Below is a small trained network, with its code and all its weights. Each question gives an input and a class and asks what happens when units are switched off, that is, made to give their printed mean instead of their output.

import numpy as np


def w(rows, s, z=0):
    codes = np.array(rows[::2]) - 128.0
    scale = np.full(codes.shape[1], s)
    scale[-1] = z or s
    return codes * scale


def f(y):
    return np.maximum(y, 0)


def log_softmax(a):
    a = a - a.max(-1, keepdims=True)
    return a - np.log(np.exp(a).sum(-1, keepdims=True))


def net(x, mask):
    res = np.array(x, float).reshape(1, 5) / 4 @ E
    y = f(res @ A[0][:, :-1].T + A[0][:, -1])
    res = res + np.where(mask, y, B[0][:, -1]) @ B[0][:, :-1]
    return log_softmax(res[-1] @ U[:, :-1].T + U[:, -1])


A, B = {}, {}
E = w([
[12,106,149,14,187,165,195],'x0',
[63,124,52,65,158,103,46],'x1',
[126,126,38,135,154,118,179],'x2',
[91,107,94,183,126,207,78],'x3',
[180,38,110,83,128,140,133],'x4',
],0.011)
A[0] = w([
[153,115,167,174,117,181,193,42],'neuron 0',
[155,136,152,71,100,28,158,1],'neuron 1',
[137,147,88,142,112,144,170,234],'neuron 2',
[68,254,142,178,114,108,149,79],'neuron 3',
[109,124,66,142,165,128,201,181],'neuron 4',
[30,110,162,68,124,172,140,21],'neuron 5',
[203,49,129,80,117,162,134,191],'neuron 6',
[145,91,157,164,139,157,181,149],'neuron 7',
[150,133,67,153,107,92,123,48],'neuron 8',
[111,111,240,100,110,163,48,166],'neuron 9',
[146,139,174,170,118,172,220,32],'neuron 10',
[99,128,93,78,137,74,49,182],'neuron 11',
[129,125,77,153,155,181,130,196],'neuron 12',
[125,124,99,139,69,115,93,16],'neuron 13',
[100,110,124,178,125,212,116,65],'neuron 14',
[193,138,111,166,156,136,118,234],'neuron 15',
[143,71,124,116,95,139,123,79],'neuron 16',
[135,161,161,117,164,111,104,61],'neuron 17',
[162,66,112,114,138,106,123,172],'neuron 18',
[137,106,158,168,133,57,49,47],'neuron 19',
[102,90,126,141,85,221,97,86],'neuron 20',
],0.013,0.0022)
B[0] = w([
[97,139,142,113,127,108,62,203],'neuron 0',
[143,163,152,168,195,43,156,198],'neuron 1',
[113,131,94,113,102,103,149,175],'neuron 2',
[113,71,81,206,170,205,139,232],'neuron 3',
[131,125,155,111,49,102,186,202],'neuron 4',
[231,125,161,85,137,179,129,246],'neuron 5',
[113,125,80,200,156,201,134,211],'neuron 6',
[114,110,114,109,108,125,78,188],'neuron 7',
[151,130,194,86,97,146,150,191],'neuron 8',
[80,125,105,124,35,72,217,215],'neuron 9',
[105,137,151,107,105,132,27,218],'neuron 10',
[60,139,133,161,93,117,7,220],'neuron 11',
[114,147,146,144,120,70,149,180],'neuron 12',
[160,108,168,93,144,148,117,171],'neuron 13',
[147,134,135,121,202,63,141,188],'neuron 14',
[132,134,122,57,125,139,184,208],'neuron 15',
[122,108,137,156,161,155,127,163],'neuron 16',
[119,114,129,141,137,121,137,151],'neuron 17',
[89,120,121,171,130,162,131,182],'neuron 18',
[174,125,141,66,137,169,148,196],'neuron 19',
[135,166,152,175,162,75,143,190],'neuron 20',
],0.017,0.013)
U = w([
[91,172,97,96,112,125,20,123],'0',
[156,212,133,170,254,20,170,122],'1',
[96,75,76,200,164,228,170,135],'2',
[197,141,130,41,120,181,158,56],'3',
[85,133,77,114,23,94,217,252],'4',
[103,154,34,104,106,138,166,114],'5',
],0.009,0.0035)

Each question gives the input, the list of numbers given to net, and the class t.
The units are the neurons (one row each of A and B). Each row of codes is followed by its name. A weight is (code - 128) times the scale printed after its matrix; where a second scale follows, it is the last column's (A, B and U).
mask holds one flag per neuron, in row order. A switched-off neuron (its flag False) gives its mean, the last column of its row in B, instead of its output. The means were averaged over made-up inputs and are rounded, as every weight is.
A unit's drop is (log p(t) with every unit on - log p(t) with that unit switched off) / (log p(t) with every unit on - log p(t) with every unit switched off).
The circuit of an input: a set's keep is (log p(t) with only the set's units on - log p(t) with every unit switched off) / (log p(t) with every unit on - log p(t) with every unit switched off). Starting from the 12 units with the biggest drops (on a tie, the unit counted first), units are removed one at a time, each time the one whose removal leaves the highest keep (on an exact tie, the one counted first), for as long as the keep stays at least 0.8.
units of the circuit, in order: the units of the circuit, biggest drop first
most important unit: the unit with the biggest drop
top k neurons: the k neurons with the biggest drops, biggest first
drop of u: that unit's drop, to one decimal
input [1,-2,-6,-2,6], class 2: top 3 neurons	[neuron 6; neuron 4; neuron 16]
input [-2,2,4,-1,-8], class 2: units of the circuit, in order	[neuron 3]
input [-5,2,-3,1,4], class 3: top 2 neurons	[neuron 3; neuron 19]
input [-6,3,2,-5,1], class 3: top 4 neurons	[neuron 19; neuron 8; neuron 20; neuron 14]
input [1,-1,-7,8,1], class 1: top 2 neurons	[neuron 20; neuron 14]
input [-3,4,6,0,-5], class 4: top 2 neurons	[neuron 6; neuron 4]
input [5,0,-1,-4,-2], class 3: top 4 neurons	[neuron 5; neuron 20; neuron 14; neuron 12]
input [-6,-7,0,-6,-8], class 2: top 2 neurons	[neuron 3; neuron 11]
input [7,-2,-8,0,1], class 4: top 3 neurons	[neuron 9; neuron 19; neuron 13]
input [-5,-8,-7,1,4], class 0: top 2 neurons	[neuron 10; neuron 0]
input [-7,6,7,1,-8], class 2: top 3 neurons	[neuron 3; neuron 5; neuron 9]
input [2,5,-2,-6,5], class 1: top 2 neurons	[neuron 1; neuron 10]
input [-8,2,-2,1,7], class 3: top 4 neurons	[neuron 3; neuron 19; neuron 15; neuron 8]
input [-4,7,2,8,5], class 1: most important unit	neuron 20
input [-7,2,2,8,1], class 1: drop of neuron 6	0.0
input [0,0,0,-4,7], class 2: drop of neuron 6	0.5
input [4,3,3,3,0], class 3: drop of neuron 7	0.1
